Below are the code and all the weights of a small trained network. Each question names an input and a class and asks about switching units off, where a switched-off unit gives its printed mean instead of its output.

import numpy as np


def w(rows, s, z=0):
    codes = np.array(rows[::2]) - 128.0
    scale = np.full(codes.shape[1], s)
    scale[-1] = z or s
    return codes * scale


def f(y):
    return y / 2 * (1 + np.tanh(0.7978845608 * (y + 0.044715 * y**3)))


def log_softmax(a):
    a = a - a.max(-1, keepdims=True)
    return a - np.log(np.exp(a).sum(-1, keepdims=True))


def net(x, mask):
    res = np.array(x, float).reshape(1, 4) / 4 @ E
    y = f(res @ A[0][:, :-1].T + A[0][:, -1])
    res = res + np.where(mask, y, B[0][:, -1]) @ B[0][:, :-1]
    return log_softmax(res[-1] @ U[:, :-1].T + U[:, -1])


A, B = {}, {}
E = w([
[140,138,244,143,88,72,177,38,128],'x0',
[146,115,39,125,100,194,190,80,2],'x1',
[121,71,162,13,222,153,164,77,148],'x2',
[77,97,96,202,167,131,31,105,88],'x3',
],0.0099)
A[0] = w([
[121,100,70,52,157,131,91,151,86,172],'neuron 0',
[187,118,106,57,121,144,143,106,124,172],'neuron 1',
[93,157,143,95,174,89,219,97,74,160],'neuron 2',
[129,146,107,191,114,85,145,123,126,3],'neuron 3',
[217,154,36,90,105,163,154,133,61,142],'neuron 4',
[143,224,122,149,2,152,79,170,120,189],'neuron 5',
[126,176,147,176,49,128,124,156,95,204],'neuron 6',
[133,212,175,128,37,108,131,100,95,175],'neuron 7',
[80,53,134,102,226,119,171,135,181,150],'neuron 8',
[105,71,183,76,178,108,174,55,105,146],'neuron 9',
[171,128,151,113,77,231,147,125,70,95],'neuron 10',
],0.0099,0.0033)
B[0] = w([
[107,89,171,115,176,158,99,218,81,206],'neuron 0',
[211,183,72,47,206,124,187,110,151,192],'neuron 1',
[191,87,75,146,151,124,189,138,163,201],'neuron 2',
[85,139,178,158,102,67,142,218,59,154],'neuron 3',
[222,97,50,48,55,196,56,104,167,244],'neuron 4',
[41,147,171,169,68,116,183,189,60,252],'neuron 5',
[82,144,89,197,84,95,182,126,96,218],'neuron 6',
[139,227,96,253,68,121,67,106,150,214],'neuron 7',
[87,135,126,135,200,186,148,81,215,224],'neuron 8',
[192,49,196,211,177,104,181,133,196,239],'neuron 9',
[213,81,44,122,32,120,121,41,182,194],'neuron 10',
],0.0075,0.011)
U = w([
[91,198,67,78,174,122,95,81,100,3],'0',
[137,171,45,126,80,178,102,73,120,148],'1',
[62,103,95,43,220,161,119,171,147,192],'2',
[35,134,111,197,66,44,166,181,75,199],'3',
[161,30,164,151,204,81,198,93,126,93],'4',
[78,101,80,116,149,199,25,135,87,45],'5',
[128,65,19,2,91,178,135,156,112,72],'6',
[112,140,161,160,145,106,39,131,196,179],'7',
],0.0099,0.0035)

Each question gives the input, the list of numbers given to net, and the class t.
The units are the neurons (one row each of A and B). Each row of codes is followed by its name. A weight is (code - 128) times the scale printed after its matrix; where a second scale follows, it is the last column's (A, B and U).
mask holds one flag per neuron, in row order. A switched-off neuron (its flag False) gives its mean, the last column of its row in B, instead of its output. The means were averaged over made-up inputs and are rounded, as every weight is.
A unit's drop is (log p(t) with every unit on - log p(t) with that unit switched off) / (log p(t) with every unit on - log p(t) with every unit switched off).
The circuit of an input: a set's keep is (log p(t) with only the set's units on - log p(t) with every unit switched off) / (log p(t) with every unit on - log p(t) with every unit switched off). Starting from all 11 units, units are removed one at a time, each time the one whose removal leaves the highest keep (on an exact tie, the one counted first), for as long as the keep stays at least 0.8.
units of the circuit, in order: the units of the circuit, biggest drop first
unit that matters most: the unit with the biggest drop
k most important neurons: the k neurons with the biggest drops, biggest first
drop when u is switched off: that unit's drop, to one decimal
input [-5,4,8,2], class 2: units of the circuit, in order	(neuron 8)
input [-3,-7,3,-5], class 2: units of the circuit, in order	(neuron 7; neuron 8)
input [-7,-1,4,7], class 2: units of the circuit, in order	(neuron 7; neuron 8)
input [-4,-1,-1,2], class 5: units of the circuit, in order	(neuron 9; neuron 1; neuron 6)
input [-3,-8,2,-2], class 2: units of the circuit, in order	(neuron 7; neuron 9)
input [-3,-4,4,6], class 2: units of the circuit, in order	(neuron 7; neuron 8)
input [-5,-3,2,5], class 2: 2 most important neurons	(neuron 7; neuron 4)
input [0,-6,4,7], class 2: 4 most important neurons	(neuron 7; neuron 8; neuron 10; neuron 6)
input [7,4,-2,-8], class 1: 2 most important neurons	(neuron 7; neuron 10)
input [1,8,8,1], class 4: 2 most important neurons	(neuron 9; neuron 2)
input [-2,-3,2,-4], class 2: 2 most important neurons	(neuron 9; neuron 7)
input [-7,6,-2,7], class 6: 2 most important neurons	(neuron 4; neuron 7)
input [-3,4,0,2], class 6: 2 most important neurons	(neuron 7; neuron 4)
input [6,-3,-1,-1], class 3: unit that matters most	neuron 4
input [2,8,4,2], class 6: 2 most important neurons	(neuron 4; neuron 10)
input [-7,0,-3,2], class 5: drop when neuron 6 is switched off	0.1
input [-8,8,-5,4], class 6: drop when neuron 4 is switched off	1.1
